Below is a small trained network, with its code and all its weights. Each question gives an input and a target symbol and asks what happens when units are switched off, that is, made to give their printed mean instead of their output.

import numpy as np


def w(rows, s, z=0):
    codes = np.array(rows[::2]) - 128.0
    scale = np.full(codes.shape[1], s)
    scale[-1] = z or s
    return codes * scale


def norm(h):
    return h / np.sqrt((h * h).mean(-1, keepdims=True) + 1e-5)


def f(y):
    return np.maximum(y, 0)


def softmax(a):
    e = np.exp(a - a.max(-1, keepdims=True))
    return e / e.sum(-1, keepdims=True)


def log_softmax(a):
    a = a - a.max(-1, keepdims=True)
    return a - np.log(np.exp(a).sum(-1, keepdims=True))


def net(x, mask):
    ids = ['αβγδεζηλμπστφψω'.index(c) for c in x.split()]
    T = len(ids)
    res = E[ids] + P[:T]
    u = 0
    for l in range(2):
        r = norm(res)
        for j in range(2):
            rows = slice(2 * j, 2 * j + 2)
            q, k, v = (r @ M[l][rows].T for M in (Q, K, V))
            z = softmax(np.where(np.tri(T) > 0, q @ k.T / 2**0.5, -1e9)) @ v
            o = O[l][rows]
            res = res + np.where(mask[u + j], z, o[:, -1]) @ o[:, :-1]
        u += 2
        y = f(norm(res) @ A[l][:, :-1].T + A[l][:, -1])
        res = res + np.where(mask[u : u + 4], y, B[l][:, -1]) @ B[l][:, :-1]
        u += 4
    return log_softmax(norm(res)[-1] @ U[:, :-1].T + U[:, -1])


Q, K, V, O, A, B = {}, {}, {}, {}, {}, {}
E = w([
[42,129,117,127],'α',
[90,109,109,69],'β',
[164,64,244,248],'γ',
[81,123,141,134],'δ',
[172,10,115,41],'ε',
[63,58,42,136],'ζ',
[74,201,152,122],'η',
[162,135,200,114],'λ',
[184,184,70,163],'μ',
[104,16,163,135],'π',
[18,72,108,169],'σ',
[74,73,74,117],'τ',
[125,115,31,73],'φ',
[102,152,105,99],'ψ',
[150,114,11,166],'ω',
],0.015)
P = w([
[101,81,155,92],'0',
[106,152,177,255],'1',
[179,138,101,134],'2',
[132,139,94,202],'3',
[97,93,130,163],'4',
[156,98,127,72],'5',
],0.0086)
Q[0] = w([
[70,37,67,146],'L0H1',
[128,17,254,216],'L0H1',
[197,161,74,166],'L0H2',
[72,105,119,146],'L0H2',
],0.0075)
K[0] = w([
[96,209,2,118],'L0H1',
[203,128,134,217],'L0H1',
[186,103,64,179],'L0H2',
[140,43,174,136],'L0H2',
],0.0065)
V[0] = w([
[147,78,254,12],'L0H1',
[193,223,55,182],'L0H1',
[231,103,120,229],'L0H2',
[168,150,12,109],'L0H2',
],0.0068)
O[0] = w([
[74,133,126,201,2],'L0H1',
[180,139,90,65,112],'L0H1',
[163,147,253,137,164],'L0H2',
[111,148,153,63,143],'L0H2',
],0.012,0.0031)
A[0] = w([
[122,88,101,137,171],'L0N1',
[1,147,99,168,228],'L0N2',
[123,133,126,126,7],'L0N3',
[160,121,53,80,76],'L0N4',
],0.012,0.0015)
B[0] = w([
[109,170,231,220,195],'L0N1',
[226,171,144,70,253],'L0N2',
[84,165,127,126,128],'L0N3',
[119,193,254,234,235],'L0N4',
],0.0065,0.0061)
Q[1] = w([
[110,68,103,98],'L1H1',
[253,33,81,118],'L1H1',
[113,3,165,100],'L1H2',
[56,55,134,46],'L1H2',
],0.012)
K[1] = w([
[255,198,186,165],'L1H1',
[75,141,187,147],'L1H1',
[229,65,226,122],'L1H2',
[154,157,178,146],'L1H2',
],0.0096)
V[1] = w([
[188,122,123,56],'L1H1',
[163,2,254,122],'L1H1',
[86,7,119,143],'L1H2',
[181,181,210,196],'L1H2',
],0.0096)
O[1] = w([
[217,47,203,130,35],'L1H1',
[80,89,254,156,254],'L1H1',
[76,80,173,45,170],'L1H2',
[117,102,200,236,237],'L1H2',
],0.0088,0.0046)
A[1] = w([
[211,118,177,160,204],'L1N1',
[88,2,154,104,183],'L1N2',
[78,254,133,210,251],'L1N3',
[138,105,25,113,42],'L1N4',
],0.0065,0.0022)
B[1] = w([
[202,212,82,166,229],'L1N1',
[151,239,254,200,198],'L1N2',
[37,66,52,121,254],'L1N3',
[201,57,103,121,144],'L1N4',
],0.0069,0.0054)
U = w([
[97,105,79,143,20],'α',
[120,128,102,117,134],'β',
[187,28,144,217,221],'γ',
[31,101,118,118,121],'δ',
[61,71,182,167,133],'ε',
[81,121,143,38,238],'ζ',
[135,145,70,127,84],'η',
[85,172,141,187,12],'λ',
[246,153,189,120,179],'μ',
[75,60,175,139,95],'π',
[30,132,208,57,43],'σ',
[81,164,171,85,117],'τ',
[144,138,106,117,174],'φ',
[123,47,43,110,255],'ψ',
[169,109,90,154,85],'ω',
],0.013,0.0024)

Each question gives the input, a string of symbols that net reads in full, and the target symbol t.
The units are the heads (2 rows each of Q, K, V and O) and the neurons (one row each of A and B). Each row of codes is followed by its name. A weight is (code - 128) times the scale printed after its matrix; where a second scale follows, it is the last column's (O, A, B and U).
mask holds one flag per unit, layer by layer, with each layer's heads first. A switched-off unit (its flag False) gives its mean, the last column of its rows in O or B, instead of its output. The means were averaged over made-up inputs and are rounded, as every weight is.
A unit's drop is (log p(t) with every unit on - log p(t) with that unit switched off) / (log p(t) with every unit on - log p(t) with every unit switched off).
The circuit of an input: a set's keep is (log p(t) with only the set's units on - log p(t) with every unit switched off) / (log p(t) with every unit on - log p(t) with every unit switched off). Starting from all 12 units, units are removed one at a time, each time the one whose removal leaves the highest keep (on an exact tie, the one counted first), for as long as the keep stays at least 0.8.
circuit, biggest first: the units of the circuit, biggest drop first
most important unit: the unit with the biggest drop
k most important neurons: the k neurons with the biggest drops, biggest first
top k neurons in layer l: the k neurons of layer l with the biggest drops, biggest first
heads that matter: for each layer, one digit per head in row order, 1 if its drop is at least 0.15 and else 0, layers parted by /
input ζ ζ η τ λ, target σ: 3 most important neurons => (L0N2; L0N1; L0N4)
input ζ λ ζ, target σ: most important unit => L1H2
input μ π ζ σ, target γ: circuit, biggest first => (L0H1; L1H1)
input λ β τ σ α ε, target σ: circuit, biggest first => (L0H2; L0H1; L1H2; L1N2)
input ζ τ τ, target σ: heads that matter => 01 / 01
input τ ω μ ω, target ζ: circuit, biggest first => (L0H2; L1H2)
input μ σ η ζ, target γ: circuit, biggest first => (L1H1; L0H1)
input ζ τ λ φ μ, target ζ: circuit, biggest first => (L0H2; L1H2)
input μ δ μ σ, target γ: top 2 neurons in layer 0 => (L0N2; L0N4)
input μ λ β λ, target γ: circuit, biggest first => (L1H1; L0H1; L0N2)
input μ β τ, target γ: 3 most important neurons => (L0N4; L0N2; L1N2)
input ω τ ω β, target μ: 3 most important neurons => (L0N1; L1N1; L1N3)
input ψ τ λ ε, target ε: heads that matter => 11 / 00
input μ μ η, target μ: circuit, biggest first => (L0H1; L1H1)
input μ λ δ, target μ: 2 most important neurons => (L1N1; L0N1)
input ζ μ σ, target σ: most important unit => L0N4
input φ π μ β μ τ, target γ: heads that matter => 01 / 11
input μ λ δ ζ, target γ: circuit, biggest first => (L1H2; L1H1)
input ζ γ ω, target σ: heads that matter => 01 / 01
input ζ π λ, target σ: most important unit => L1H2
input μ σ β λ η, target μ: heads that matter => 00 / 10
input ω μ δ ω, target μ: heads that matter => 11 / 10
input β η σ, target ψ: heads that matter => 01 / 10
input β ζ μ η ε, target μ: 3 most important neurons => (L1N3; L0N2; L0N4)
